Below are the code and all the weights of a small trained network. Each question names an input and a class and asks about switching units off, where a switched-off unit gives its printed mean instead of its output.

import numpy as np


def w(rows, s, z=0):
    codes = np.array(rows[::2]) - 128.0
    scale = np.full(codes.shape[1], s)
    scale[-1] = z or s
    return codes * scale


def norm(h):
    return h / np.sqrt((h * h).mean(-1, keepdims=True) + 1e-5)


def f(y):
    return np.maximum(y, 0)


def log_softmax(a):
    a = a - a.max(-1, keepdims=True)
    return a - np.log(np.exp(a).sum(-1, keepdims=True))


def net(x, mask):
    res = np.array(x, float).reshape(1, 5) / 4 @ E
    u = 0
    for l in range(4):
        y = f(norm(res) @ A[l][:, :-1].T + A[l][:, -1])
        res = res + np.where(mask[u : u + 5], y, B[l][:, -1]) @ B[l][:, :-1]
        u += 5
    return log_softmax(norm(res)[-1] @ U[:, :-1].T + U[:, -1])


A, B = {}, {}
E = w([
[127,129,127],'x0',
[127,127,125],'x1',
[51,122,237],'x2',
[226,41,198],'x3',
[53,1,115],'x4',
],0.0054)
A[0] = w([
[96,79,73,59],'0.n1',
[32,154,209,165],'0.n2',
[209,191,154,2],'0.n3',
[132,208,115,125],'0.n4',
[172,132,4,59],'0.n5',
],0.012,0.0031)
B[0] = w([
[105,1,127,183],'0.n1',
[157,158,186,254],'0.n2',
[83,74,61,175],'0.n3',
[161,115,61,195],'0.n4',
[221,146,246,214],'0.n5',
],0.014,0.0061)
A[1] = w([
[188,157,42,208],'1.n1',
[2,138,108,19],'1.n2',
[222,241,142,248],'1.n3',
[189,20,90,145],'1.n4',
[107,206,174,16],'1.n5',
],0.0079,0.0017)
B[1] = w([
[123,61,185,189],'1.n1',
[254,164,134,141],'1.n2',
[63,50,186,253],'1.n3',
[110,177,201,245],'1.n4',
[157,123,93,161],'1.n5',
],0.0086,0.0054)
A[2] = w([
[168,93,21,253],'2.n1',
[229,167,123,66],'2.n2',
[158,81,171,146],'2.n3',
[38,142,244,189],'2.n4',
[102,129,100,133],'2.n5',
],0.011,0.0036)
B[2] = w([
[74,51,129,140],'2.n1',
[130,68,162,142],'2.n2',
[128,101,40,214],'2.n3',
[138,202,49,254],'2.n4',
[2,56,159,129],'2.n5',
],0.0077,0.012)
A[3] = w([
[187,45,93,209],'3.n1',
[199,42,216,220],'3.n2',
[121,135,179,6],'3.n3',
[113,66,143,78],'3.n4',
[98,253,150,140],'3.n5',
],0.006,0.0021)
B[3] = w([
[95,199,91,236],'3.n1',
[63,182,97,253],'3.n2',
[132,150,177,130],'3.n3',
[123,94,107,160],'3.n4',
[156,2,159,189],'3.n5',
],0.0084,0.0054)
U = w([
[78,68,46,166],'0',
[165,144,251,222],'1',
[125,190,31,2],'2',
],0.011,0.0019)

Each question gives the input, the list of numbers given to net, and the class t.
The units are the neurons (one row each of A and B). Each row of codes is followed by its name. A weight is (code - 128) times the scale printed after its matrix; where a second scale follows, it is the last column's (A, B and U).
mask holds one flag per neuron, layer by layer. A switched-off neuron (its flag False) gives its mean, the last column of its row in B, instead of its output. The means were averaged over made-up inputs and are rounded, as every weight is.
A unit's drop is (log p(t) with every unit on - log p(t) with that unit switched off) / (log p(t) with every unit on - log p(t) with every unit switched off).
The circuit of an input: a set's keep is (log p(t) with only the set's units on - log p(t) with every unit switched off) / (log p(t) with every unit on - log p(t) with every unit switched off). Starting from the 12 units with the biggest drops (on a tie, the unit counted first), units are removed one at a time, each time the one whose removal leaves the highest keep (on an exact tie, the one counted first), for as long as the keep stays at least 0.8.
units of the circuit, in order: the units of the circuit, biggest drop first
unit that matters most: the unit with the biggest drop
top k neurons: the k neurons with the biggest drops, biggest first
top k neurons in layer l: the k neurons of layer l with the biggest drops, biggest first
drop when u is switched off: that unit's drop, to one decimal
input [3,5,-4,-5,-6], class 0: top neuron in layer 2 -> (2.n4)
input [1,8,4,-4,1], class 1: top 3 neurons in layer 3 -> (3.n5 3.n2 3.n1)
input [7,6,8,-7,5], class 1: top 2 neurons in layer 0 -> (0.n2 0.n4)
input [1,-6,4,7,-6], class 2: top 2 neurons -> (1.n3 2.n4)
input [5,-5,-3,-1,-4], class 0: top 3 neurons -> (0.n3 0.n4 0.n2)
input [-5,5,-7,-7,1], class 1: top 2 neurons -> (0.n5 2.n4)
input [0,-2,7,7,-7], class 0: units of the circuit, in order -> (0.n3 0.n5)
input [3,-6,-2,1,-4], class 0: top 4 neurons -> (0.n3 0.n4 0.n2 2.n4)
input [-5,-3,-4,8,3], class 2: top 3 neurons in layer 3 -> (3.n5 3.n1 3.n2)
input [5,3,-6,1,-8], class 0: units of the circuit, in order -> (0.n3 2.n1)
input [0,3,-1,6,5], class 2: top 2 neurons in layer 1 -> (1.n4 1.n3)
input [5,8,-3,4,-4], class 0: top 4 neurons -> (0.n3 0.n2 2.n4 2.n3)
input [7,-5,-4,6,-1], class 2: top 3 neurons in layer 3 -> (3.n2 3.n5 3.n1)
input [4,3,2,4,-8], class 0: units of the circuit, in order -> (0.n3)
input [-7,-7,-5,7,-1], class 2: top 4 neurons -> (0.n2 1.n4 3.n2 0.n3)
input [-2,4,4,6,2], class 2: top 2 neurons -> (0.n5 1.n4)
input [6,4,3,6,-5], class 2: top 2 neurons -> (2.n4 1.n3)
input [7,7,-1,5,-6], class 0: top 3 neurons -> (0.n3 0.n5 0.n2)
input [7,0,1,-3,-5], class 0: top 2 neurons -> (0.n4 0.n5)
input [-2,5,4,-3,0], class 1: unit that matters most -> 0.n2
input [2,8,-2,2,-7], class 0: top 2 neurons -> (0.n3 0.n4)
input [-7,5,-6,-1,-4], class 1: drop when 0.n5 is switched off -> 1.6
